Below is a small trained network, with its code and all its weights. Each question gives an input and a class and asks what happens when units are switched off, that is, made to give their printed mean instead of their output.

import numpy as np


def w(rows, s, z=0):
    codes = np.array(rows[::2]) - 128.0
    scale = np.full(codes.shape[1], s)
    scale[-1] = z or s
    return codes * scale


def f(y):
    return np.maximum(y, 0)


def log_softmax(a):
    a = a - a.max(-1, keepdims=True)
    return a - np.log(np.exp(a).sum(-1, keepdims=True))


def net(x, mask):
    res = np.array(x, float).reshape(1, 7) / 4 @ E
    y = f(res @ A[0][:, :-1].T + A[0][:, -1])
    res = res + np.where(mask, y, B[0][:, -1]) @ B[0][:, :-1]
    return log_softmax(res[-1] @ U[:, :-1].T + U[:, -1])


A, B = {}, {}
E = w([
[113,134,106,137,129,140,122,127,109,136,120],'x0',
[127,112,149,109,132,146,130,117,138,123,112],'x1',
[83,151,214,95,34,175,58,127,63,92,221],'x2',
[162,141,120,108,122,86,118,117,106,150,146],'x3',
[146,154,126,115,122,94,125,122,120,147,136],'x4',
[169,129,89,133,81,247,155,113,219,207,184],'x5',
[182,125,227,230,116,157,63,219,117,205,92],'x6',
],0.012)
A[0] = w([
[64,138,80,80,169,117,190,90,131,97,189,94],'N1',
[181,114,131,99,160,117,107,78,132,95,162,30],'N2',
[116,116,188,166,162,65,124,92,107,77,86,2],'N3',
[175,167,57,180,233,78,162,162,207,115,27,208],'N4',
[63,60,144,159,167,23,93,130,79,97,116,33],'N5',
[43,140,116,120,103,132,179,149,141,85,143,156],'N6',
[95,140,91,117,118,91,214,96,120,110,149,109],'N7',
[178,164,191,196,155,136,79,206,137,183,86,51],'N8',
[191,93,63,114,182,128,181,133,162,203,44,197],'N9',
[70,129,152,64,43,146,52,182,91,101,155,211],'N10',
[161,89,85,146,61,199,216,88,203,254,202,21],'N11',
[149,108,103,115,197,74,165,181,125,112,35,121],'N12',
[65,145,172,96,35,115,46,168,118,103,216,228],'N13',
[176,89,75,170,180,75,125,133,210,148,95,224],'N14',
[197,91,132,191,153,127,69,194,126,176,83,96],'N15',
[76,147,179,128,132,62,193,158,52,80,51,35],'N16',
[105,139,179,157,81,115,95,205,130,201,61,194],'N17',
[125,138,27,59,176,130,178,49,144,89,182,122],'N18',
[117,146,72,118,100,95,100,144,134,139,139,12],'N19',
[69,163,93,47,142,120,196,152,136,67,131,108],'N20',
],0.0086,0.0017)
B[0] = w([
[226,77,149,66,136,92,136,174,72,152,97,205],'N1',
[126,140,156,121,114,142,151,138,102,161,126,147],'N2',
[118,147,71,160,100,123,82,144,168,152,69,175],'N3',
[164,154,136,189,135,137,168,76,80,106,154,243],'N4',
[70,165,62,138,86,62,54,131,254,161,125,193],'N5',
[199,139,151,87,119,67,150,138,93,99,142,170],'N6',
[118,17,168,88,130,92,160,129,132,125,128,182],'N7',
[153,64,125,70,215,100,146,190,100,150,89,215],'N8',
[145,199,129,186,149,156,154,60,101,97,146,228],'N9',
[172,224,121,134,138,181,164,86,97,45,161,222],'N10',
[58,243,92,170,36,47,17,161,221,147,61,254],'N11',
[131,178,154,194,93,170,106,67,113,130,166,199],'N12',
[155,165,138,180,167,152,169,49,67,102,181,239],'N13',
[121,184,141,137,170,148,172,102,105,107,182,210],'N14',
[132,68,149,55,209,148,128,148,100,149,83,202],'N15',
[37,193,60,163,83,75,86,160,187,126,121,192],'N16',
[186,79,145,69,189,157,130,148,102,160,91,200],'N17',
[159,107,174,78,132,105,166,184,89,202,137,235],'N18',
[143,140,95,120,144,101,156,150,145,116,148,140],'N19',
[177,93,179,106,161,66,159,181,132,158,117,194],'N20',
],0.0087,0.018)
U = w([
[134,176,137,178,118,198,177,2,95,55,161,247],'0',
[150,17,146,76,152,113,139,232,101,177,61,60],'1',
[38,183,95,158,25,90,24,166,222,144,64,53],'2',
],0.0098,0.0012)

Each question gives the input, the list of numbers given to net, and the class t.
The units are the neurons (one row each of A and B). Each row of codes is followed by its name. A weight is (code - 128) times the scale printed after its matrix; where a second scale follows, it is the last column's (A, B and U).
mask holds one flag per neuron, in row order. A switched-off neuron (its flag False) gives its mean, the last column of its row in B, instead of its output. The means were averaged over made-up inputs and are rounded, as every weight is.
A unit's drop is (log p(t) with every unit on - log p(t) with that unit switched off) / (log p(t) with every unit on - log p(t) with every unit switched off).
The circuit of an input: a set's keep is (log p(t) with only the set's units on - log p(t) with every unit switched off) / (log p(t) with every unit on - log p(t) with every unit switched off). Starting from the 12 units with the biggest drops (on a tie, the unit counted first), units are removed one at a time, each time the one whose removal leaves the highest keep (on an exact tie, the one counted first), for as long as the keep stays at least 0.8.
units of the circuit, in order: the units of the circuit, biggest drop first
most important unit: the unit with the biggest drop
k most important neurons: the k neurons with the biggest drops, biggest first
drop when u is switched off: that unit's drop, to one decimal
input [-7,5,1,8,1,-7,5], class 2: most important unit	N5
input [-2,6,5,1,3,8,8], class 1: 2 most important neurons	(N8, N17)
input [2,7,4,-5,0,5,-4], class 2: 2 most important neurons	(N11, N4)
input [-5,1,-3,7,0,-6,-7], class 1: 2 most important neurons	(N11, N1)
input [-7,8,-7,0,-1,-3,7], class 0: 3 most important neurons	(N4, N12, N9)
input [-6,-3,6,-4,2,5,7], class 1: 3 most important neurons	(N8, N17, N9)
input [8,2,-7,7,6,2,7], class 0: 4 most important neurons	(N9, N4, N14, N12)
input [4,3,-8,0,-8,8,5], class 0: 3 most important neurons	(N9, N4, N14)
input [-2,-5,0,2,8,-4,-4], class 1: 2 most important neurons	(N11, N1)
input [-8,-4,-5,-7,-6,8,-8], class 1: 2 most important neurons	(N18, N1)
input [6,-6,5,0,5,5,-6], class 1: 3 most important neurons	(N18, N1, N9)
input [-7,-2,4,-8,-2,-6,-1], class 2: 2 most important neurons	(N5, N16)
input [-7,4,1,3,4,-7,-7], class 1: 3 most important neurons	(N11, N1, N20)
input [-1,6,-5,-4,-7,7,-5], class 2: units of the circuit, in order	(N11)
input [0,-7,-7,-8,-1,8,-7], class 2: 3 most important neurons	(N11, N13, N10)
input [-4,2,5,-3,-1,-8,-7], class 2: drop when N8 is switched off	0.3
input [8,-8,6,2,4,8,1], class 2: drop when N11 is switched off	3.1
input [-6,2,-8,0,-3,-1,5], class 0: drop when N1 is switched off	0.0
